Here is a tiny trained network, its code and every weight. The questions are about switching its units off for an input and a target symbol, where a switched-off unit gives its printed mean instead of its output.

import numpy as np


def w(rows, s, z=0):
    codes = np.array(rows[::2]) - 128.0
    scale = np.full(codes.shape[1], s)
    scale[-1] = z or s
    return codes * scale


def norm(h):
    return h / np.sqrt((h * h).mean(-1, keepdims=True) + 1e-5)


def f(y):
    return np.maximum(y, 0)


def softmax(a):
    e = np.exp(a - a.max(-1, keepdims=True))
    return e / e.sum(-1, keepdims=True)


def log_softmax(a):
    a = a - a.max(-1, keepdims=True)
    return a - np.log(np.exp(a).sum(-1, keepdims=True))


def net(x, mask):
    ids = ['ΓΔΞΨαβεημσφω'.index(c) for c in x.split()]
    T = len(ids)
    res = E[ids] + P[:T]
    u = 0
    for l in range(2):
        q, k, v = (norm(res) @ M[l].T for M in (Q, K, V))
        z = softmax(np.where(np.tri(T) > 0, q @ k.T / 3**0.5, -1e9)) @ v
        res = res + np.where(mask[u], z, O[l][:, -1]) @ O[l][:, :-1]
        u += 1
        y = f(norm(res) @ A[l][:, :-1].T + A[l][:, -1])
        res = res + np.where(mask[u : u + 16], y, B[l][:, -1]) @ B[l][:, :-1]
        u += 16
    return log_softmax(norm(res)[-1] @ U[:, :-1].T + U[:, -1])


Q, K, V, O, A, B = {}, {}, {}, {}, {}, {}
E = w([
[127,84,96,120,52,105,157,218],'Γ',
[169,87,214,125,105,89,172,136],'Δ',
[143,115,66,35,154,128,192,108],'Ξ',
[133,78,57,110,47,129,190,192],'Ψ',
[143,139,72,41,150,106,155,120],'α',
[154,150,128,37,186,121,116,166],'β',
[118,159,181,169,66,60,124,75],'ε',
[97,93,110,129,48,81,114,228],'η',
[185,159,112,107,211,99,133,194],'μ',
[59,108,144,115,204,95,51,96],'σ',
[71,255,38,121,92,198,75,146],'φ',
[190,126,42,111,55,133,135,154],'ω',
],0.0074)
P = w([
[2,158,208,250,98,224,200,156],'0',
[54,190,120,76,92,72,164,133],'1',
[69,183,105,70,92,57,158,132],'2',
[95,183,100,79,117,87,157,116],'3',
[119,180,103,81,117,92,141,118],'4',
[131,172,99,86,123,102,129,120],'5',
[142,160,93,89,125,111,121,116],'6',
[157,150,92,94,125,118,110,115],'7',
[166,140,91,101,126,128,98,117],'8',
[177,125,85,105,128,134,91,113],'9',
[186,113,81,112,129,146,83,113],'10',
[198,103,81,117,141,159,68,124],'11',
[198,84,70,122,134,166,64,117],'12',
[200,62,62,129,142,168,47,117],'13',
],0.0033)
Q[0] = w([
[97,202,39,94,103,144,91,180],'L0H1',
[162,113,85,77,233,130,171,160],'L0H1',
[149,64,105,111,3,113,150,248],'L0H1',
],0.0048)
K[0] = w([
[107,211,101,165,130,210,93,143],'L0H1',
[185,69,71,74,174,167,84,158],'L0H1',
[126,111,191,197,81,246,253,194],'L0H1',
],0.0049)
V[0] = w([
[187,99,203,204,25,94,245,121],'L0H1',
[164,5,110,4,144,222,171,220],'L0H1',
[164,250,59,189,50,181,100,156],'L0H1',
],0.0027)
O[0] = w([
[129,162,65,240,209,79,65,108,2],'L0H1',
[97,229,178,144,85,175,63,158,171],'L0H1',
[119,1,194,109,216,92,158,113,241],'L0H1',
],0.004,0.00061)
A[0] = w([
[50,160,144,171,112,150,63,83,115],'L0N1',
[87,144,171,124,115,62,119,33,95],'L0N2',
[81,93,115,58,52,200,97,149,51],'L0N3',
[90,121,105,112,215,91,48,88,176],'L0N4',
[69,77,104,42,84,172,129,122,147],'L0N5',
[132,188,172,157,143,120,108,223,152],'L0N6',
[152,99,91,74,122,82,126,112,32],'L0N7',
[110,140,94,149,2,124,134,155,81],'L0N8',
[139,201,97,110,152,101,97,143,158],'L0N9',
[94,78,111,129,95,181,192,150,77],'L0N10',
[181,77,89,115,132,144,170,128,112],'L0N11',
[98,39,241,132,133,104,162,129,124],'L0N12',
[79,118,183,67,123,158,118,193,99],'L0N13',
[135,138,201,98,189,53,153,90,82],'L0N14',
[181,131,34,157,71,126,141,138,4],'L0N15',
[14,165,83,82,137,164,131,109,93],'L0N16',
],0.0045,0.0024)
B[0] = w([
[24,236,155,49,88,189,171,148,167],'L0N1',
[192,131,173,78,134,181,107,175,186],'L0N2',
[217,79,134,149,105,45,90,129,189],'L0N3',
[207,183,116,145,80,187,142,123,203],'L0N4',
[193,143,107,142,189,85,117,127,221],'L0N5',
[156,108,65,137,113,107,145,76,244],'L0N6',
[139,36,151,160,210,102,97,121,162],'L0N7',
[124,139,239,84,120,150,162,63,183],'L0N8',
[136,61,127,142,136,90,148,103,251],'L0N9',
[208,113,123,184,149,32,82,136,149],'L0N10',
[71,200,100,63,86,145,60,174,177],'L0N11',
[57,255,172,84,110,160,136,129,171],'L0N12',
[144,43,109,194,126,69,134,117,188],'L0N13',
[110,94,184,111,32,181,152,138,211],'L0N14',
[19,85,145,180,97,70,110,109,156],'L0N15',
[177,173,191,176,81,118,149,94,204],'L0N16',
],0.0041,0.0033)
Q[1] = w([
[188,193,164,147,199,186,206,145],'L1H1',
[224,191,106,60,254,161,144,155],'L1H1',
[16,171,172,218,61,231,125,43],'L1H1',
],0.0069)
K[1] = w([
[171,135,136,51,61,116,43,98],'L1H1',
[188,119,61,56,108,149,2,139],'L1H1',
[104,122,182,91,143,28,209,97],'L1H1',
],0.0074)
V[1] = w([
[127,171,154,81,56,153,16,40],'L1H1',
[111,212,191,94,176,184,136,254],'L1H1',
[77,90,217,64,213,79,42,58],'L1H1',
],0.0044)
O[1] = w([
[72,75,153,107,51,75,172,128,69],'L1H1',
[135,184,67,61,104,116,83,214,172],'L1H1',
[115,184,151,125,94,1,56,56,6],'L1H1',
],0.0058,0.0024)
A[1] = w([
[125,181,155,110,134,194,168,148,121],'L1N1',
[66,68,139,119,124,88,110,135,79],'L1N2',
[135,78,103,116,113,100,109,177,3],'L1N3',
[140,130,129,57,161,118,100,79,93],'L1N4',
[54,240,194,95,73,168,158,124,138],'L1N5',
[100,104,144,148,99,97,167,188,35],'L1N6',
[163,45,77,171,132,111,105,126,98],'L1N7',
[134,35,120,102,172,103,141,135,116],'L1N8',
[182,131,84,123,86,131,104,145,249],'L1N9',
[157,125,156,163,55,113,113,83,93],'L1N10',
[74,76,91,148,191,157,154,143,56],'L1N11',
[122,154,93,114,244,81,68,139,139],'L1N12',
[200,67,73,168,123,65,113,139,191],'L1N13',
[3,228,170,87,121,195,163,111,75],'L1N14',
[198,76,108,132,135,86,115,98,82],'L1N15',
[150,66,134,202,190,78,129,84,53],'L1N16',
],0.0065,0.0027)
B[1] = w([
[105,102,155,111,82,87,85,59,183],'L1N1',
[167,45,82,110,202,162,89,123,136],'L1N2',
[125,142,129,102,91,128,159,130,153],'L1N3',
[126,122,137,203,85,165,148,118,159],'L1N4',
[166,159,48,118,120,245,124,57,213],'L1N5',
[156,150,109,145,113,141,99,62,150],'L1N6',
[145,168,129,157,135,114,186,30,167],'L1N7',
[145,118,127,82,112,193,170,139,180],'L1N8',
[111,82,168,171,123,100,177,143,255],'L1N9',
[138,90,124,145,157,78,143,175,185],'L1N10',
[62,125,119,118,161,124,106,194,138],'L1N11',
[163,115,49,207,116,133,44,100,185],'L1N12',
[90,193,148,101,156,155,62,113,234],'L1N13',
[56,254,152,34,155,238,24,158,163],'L1N14',
[102,123,136,154,157,104,74,180,184],'L1N15',
[50,173,171,60,204,83,137,78,138],'L1N16',
],0.0064)
U = w([
[62,119,99,186,123,212,181,184,72],'Γ',
[34,174,40,190,38,118,130,153,130],'Δ',
[227,78,126,204,22,168,214,28,126],'Ξ',
[88,97,121,194,178,209,188,111,1],'Ψ',
[84,163,217,200,192,60,121,70,136],'α',
[192,80,244,209,86,63,109,169,150],'β',
[67,112,87,114,156,97,47,50,123],'ε',
[90,255,132,67,75,242,58,56,141],'η',
[227,137,29,183,206,176,52,197,122],'μ',
[132,141,89,36,55,49,58,205,189],'σ',
[177,20,121,16,140,208,202,219,117],'φ',
[72,153,182,69,225,157,131,93,149],'ω',
],0.0076,0.0034)

Each question gives the input, a string of symbols that net reads in full, and the target symbol t.
The units are the heads (3 rows each of Q, K, V and O) and the neurons (one row each of A and B). Each row of codes is followed by its name. A weight is (code - 128) times the scale printed after its matrix; where a second scale follows, it is the last column's (O, A, B and U).
mask holds one flag per unit, layer by layer, with each layer's heads first. A switched-off unit (its flag False) gives its mean, the last column of its rows in O or B, instead of its output. The means were averaged over made-up inputs and are rounded, as every weight is.
A unit's drop is (log p(t) with every unit on - log p(t) with that unit switched off) / (log p(t) with every unit on - log p(t) with every unit switched off).
The circuit of an input: a set's keep is (log p(t) with only the set's units on - log p(t) with every unit switched off) / (log p(t) with every unit on - log p(t) with every unit switched off). Starting from the 12 units with the biggest drops (on a tie, the unit counted first), units are removed one at a time, each time the one whose removal leaves the highest keep (on an exact tie, the one counted first), for as long as the keep stays at least 0.8.
units of the circuit, in order: the units of the circuit, biggest drop first
most important unit: the unit with the biggest drop
top k neurons: the k neurons with the biggest drops, biggest first
top k neurons in layer l: the k neurons of layer l with the biggest drops, biggest first
input φ ε Δ μ φ Ξ φ η φ Γ μ ε Γ, target φ: most important unit	L1H1
input β ε α ε μ Δ ε σ Ξ ω Δ σ α ε, target α: top 2 neurons	(L0N11; L1N16)
input φ Δ Δ ε μ σ, target η: units of the circuit, in order	(L0N1; L1N14)
input ε μ ε, target Ξ: top 4 neurons	(L0N12; L0N14; L0N2; L0N9)
input φ σ η μ μ Δ ω, target φ: units of the circuit, in order	(L1H1; L0H1; L1N5)
input α Δ Ξ α, target α: top 2 neurons	(L1N5; L0N16)
input μ α Ξ Δ μ Γ μ Δ σ σ Ψ β, target σ: units of the circuit, in order	(L1H1; L0N4; L0N1)
input ε α Δ α φ μ μ ω μ φ μ ω, target ε: top 4 neurons in layer 0	(L0N15; L0N11; L0N7; L0N4)
input Δ μ μ Ξ Δ ε Ψ σ ε μ ε Ξ, target μ: top 4 neurons	(L0N5; L0N16; L0N11; L0N1)
input Γ η Δ η μ ω μ μ β, target μ: top 3 neurons	(L0N15; L0N8; L0N4)
input Δ φ Δ Ξ μ σ η σ μ Ξ, target σ: top 3 neurons in layer 1	(L1N5; L1N15; L1N13)
input μ φ Ξ Δ μ σ Δ η, target μ: units of the circuit, in order	(L1H1; L0N6)
input Δ μ φ Δ ε μ ε ε, target β: top 2 neurons	(L0N2; L0N14)
input Δ Δ β, target β: top neuron	(L1N5)
input ε μ μ μ η μ Δ σ μ ε, target Ξ: top 2 neurons	(L0N1; L1N5)
input ε Ψ Ξ μ μ Γ μ μ μ σ μ μ μ Γ, target ε: top 2 neurons	(L0N15; L1N13)
input Δ ω Ξ Ψ, target Δ: top 2 neurons	(L1N5; L0N15)
input μ σ μ Γ η φ Δ Δ σ μ φ μ η σ, target β: top 2 neurons in layer 0	(L0N4; L0N3)
input ε η Ξ μ ε Δ σ Δ μ μ Δ φ φ, target Ξ: top 3 neurons	(L0N3; L0N1; L0N6)
input Δ μ μ Γ σ Ξ σ Ξ ω Δ μ μ μ ε, target η: most important unit	L0N1
input φ μ φ φ ε Ψ Ξ μ μ Γ φ Ψ Ψ Ψ, target φ: top 2 neurons	(L0N11; L0N15)
input Δ Ξ Δ φ φ φ μ η, target Δ: top 2 neurons in layer 1	(L1N5; L1N14)
input ε Δ μ ε μ σ Ψ, target ε: top 3 neurons	(L0N15; L1N2; L1N13)
input β σ μ Ξ μ η μ Δ η Ξ Γ, target β: top 2 neurons in layer 0	(L0N3; L0N8)
input β μ μ σ μ μ Δ μ Γ Ψ η, target β: top 3 neurons in layer 1	(L1N5; L1N9; L1N14)
